Below are the code and all the weights of a small trained network. Each question names an input and a class and asks about switching units off, where a switched-off unit gives its printed mean instead of its output.

import numpy as np


def w(rows, s, z=0):
    codes = np.array(rows[::2]) - 128.0
    scale = np.full(codes.shape[1], s)
    scale[-1] = z or s
    return codes * scale


def f(y):
    return np.maximum(y, 0)


def log_softmax(a):
    a = a - a.max(-1, keepdims=True)
    return a - np.log(np.exp(a).sum(-1, keepdims=True))


def net(x, mask):
    res = np.array(x, float).reshape(1, 3) / 4 @ E
    y = f(res @ A[0][:, :-1].T + A[0][:, -1])
    res = res + np.where(mask, y, B[0][:, -1]) @ B[0][:, :-1]
    return log_softmax(res[-1] @ U[:, :-1].T + U[:, -1])


A, B = {}, {}
E = w([
[204,147,72,207],'x0',
[125,254,146,119],'x1',
[49,147,86,207],'x2',
],0.0085)
A[0] = w([
[81,56,126,96,191],'N0',
[184,121,130,122,168],'N1',
[132,174,160,83,164],'N2',
[114,155,146,112,140],'N3',
[206,45,93,204,135],'N4',
[208,129,143,49,243],'N5',
[117,114,143,104,111],'N6',
[168,125,138,98,191],'N7',
[137,131,123,176,94],'N8',
[92,170,130,82,132],'N9',
[84,122,109,177,132],'N10',
[206,249,109,164,4],'N11',
[111,95,132,143,129],'N12',
[57,38,137,82,210],'N13',
[124,71,119,222,97],'N14',
[83,182,171,93,126],'N15',
[74,125,140,121,125],'N16',
[186,97,137,107,178],'N17',
[135,104,104,156,121],'N18',
[100,185,116,127,83],'N19',
[148,152,131,141,72],'N20',
[112,125,135,78,148],'N21',
[147,149,129,81,156],'N22',
[81,152,129,114,98],'N23',
[89,173,141,140,116],'N24',
[168,138,112,145,155],'N25',
[96,116,114,182,141],'N26',
[94,176,123,78,125],'N27',
[137,111,136,128,122],'N28',
[130,131,126,119,104],'N29',
[105,138,124,137,122],'N30',
[113,105,108,191,125],'N31',
[142,117,141,141,92],'N32',
[29,134,112,211,147],'N33',
[173,188,119,156,55],'N34',
[118,158,141,71,118],'N35',
[90,173,131,81,130],'N36',
[108,116,136,120,143],'N37',
[82,110,108,179,130],'N38',
[170,138,151,71,207],'N39',
],0.017,0.0039)
B[0] = w([
[50,133,172,99,215],'N0',
[140,64,138,126,179],'N1',
[150,166,88,90,196],'N2',
[146,139,101,127,161],'N3',
[244,66,122,138,221],'N4',
[161,139,138,2,249],'N5',
[121,145,134,100,154],'N6',
[146,94,144,75,185],'N7',
[144,162,150,123,156],'N8',
[165,142,90,135,179],'N9',
[140,181,138,150,182],'N10',
[8,150,206,77,243],'N11',
[114,156,140,119,158],'N12',
[16,146,187,96,245],'N13',
[177,184,140,118,192],'N14',
[176,122,74,165,196],'N15',
[111,95,125,173,167],'N16',
[138,45,128,113,193],'N17',
[156,144,137,128,157],'N18',
[118,90,97,164,176],'N19',
[100,131,132,119,148],'N20',
[127,172,122,107,173],'N21',
[141,152,118,94,176],'N22',
[143,114,102,164,162],'N23',
[128,96,95,169,176],'N24',
[140,91,175,118,169],'N25',
[145,174,149,142,178],'N26',
[167,139,91,133,181],'N27',
[127,111,128,125,143],'N28',
[128,132,132,130,131],'N29',
[123,118,121,150,148],'N30',
[159,174,149,128,177],'N31',
[136,120,130,134,134],'N32',
[91,197,82,249,232],'N33',
[68,152,166,108,187],'N34',
[155,160,112,113,177],'N35',
[165,126,87,153,182],'N36',
[109,121,134,137,151],'N37',
[140,185,144,139,184],'N38',
[148,156,116,54,210],'N39',
],0.048,0.011)
U = w([
[63,98,160,83,248],'0',
[255,213,100,145,58],'1',
[42,170,181,221,168],'2',
[152,111,14,244,40],'3',
[237,9,151,159,93],'4',
],0.0065,0.0015)

Each question gives the input, the list of numbers given to net, and the class t.
The units are the neurons (one row each of A and B). Each row of codes is followed by its name. A weight is (code - 128) times the scale printed after its matrix; where a second scale follows, it is the last column's (A, B and U).
mask holds one flag per neuron, in row order. A switched-off neuron (its flag False) gives its mean, the last column of its row in B, instead of its output. The means were averaged over made-up inputs and are rounded, as every weight is.
A unit's drop is (log p(t) with every unit on - log p(t) with that unit switched off) / (log p(t) with every unit on - log p(t) with every unit switched off).
The circuit of an input: a set's keep is (log p(t) with only the set's units on - log p(t) with every unit switched off) / (log p(t) with every unit on - log p(t) with every unit switched off). Starting from the 12 units with the biggest drops (on a tie, the unit counted first), units are removed one at a time, each time the one whose removal leaves the highest keep (on an exact tie, the one counted first), for as long as the keep stays at least 0.8.
units of the circuit, in order: the units of the circuit, biggest drop first
unit that matters most: the unit with the biggest drop
top k neurons: the k neurons with the biggest drops, biggest first
drop of u: that unit's drop, to one decimal
input [-7,-5,1], class 2: units of the circuit, in order -> (N5)
input [1,-4,8], class 1: top 4 neurons -> (N11, N14, N4, N31)
input [1,-6,-7], class 4: top 2 neurons -> (N4, N11)
input [-5,0,6], class 2: top 2 neurons -> (N13, N4)
input [1,-2,6], class 1: top 2 neurons -> (N11, N14)
input [7,1,-6], class 0: top 2 neurons -> (N11, N34)
input [1,-4,0], class 4: top 3 neurons -> (N11, N4, N33)
input [4,0,-1], class 4: top 2 neurons -> (N13, N4)
input [-8,1,-8], class 1: top 4 neurons -> (N11, N15, N35, N2)
input [0,-6,7], class 2: top 4 neurons -> (N13, N33, N5, N0)
input [-1,1,5], class 3: top 2 neurons -> (N11, N13)
input [0,-2,8], class 2: top 2 neurons -> (N33, N5)
input [5,0,-7], class 4: top 2 neurons -> (N4, N13)
input [3,8,-6], class 0: units of the circuit, in order -> (N11)
input [-7,6,0], class 1: top 2 neurons -> (N33, N2)
input [0,8,7], class 3: top 2 neurons -> (N13, N15)
input [0,3,4], class 3: top 2 neurons -> (N13, N0)
input [-7,7,0], class 1: drop of N35 -> 0.3
input [6,8,1], class 2: drop of N5 -> 0.4
input [-5,2,0], class 1: unit that matters most -> N33
input [2,-5,5], class 1: drop of N4 -> 0.1
input [7,2,5], class 2: drop of N11 -> 1.0
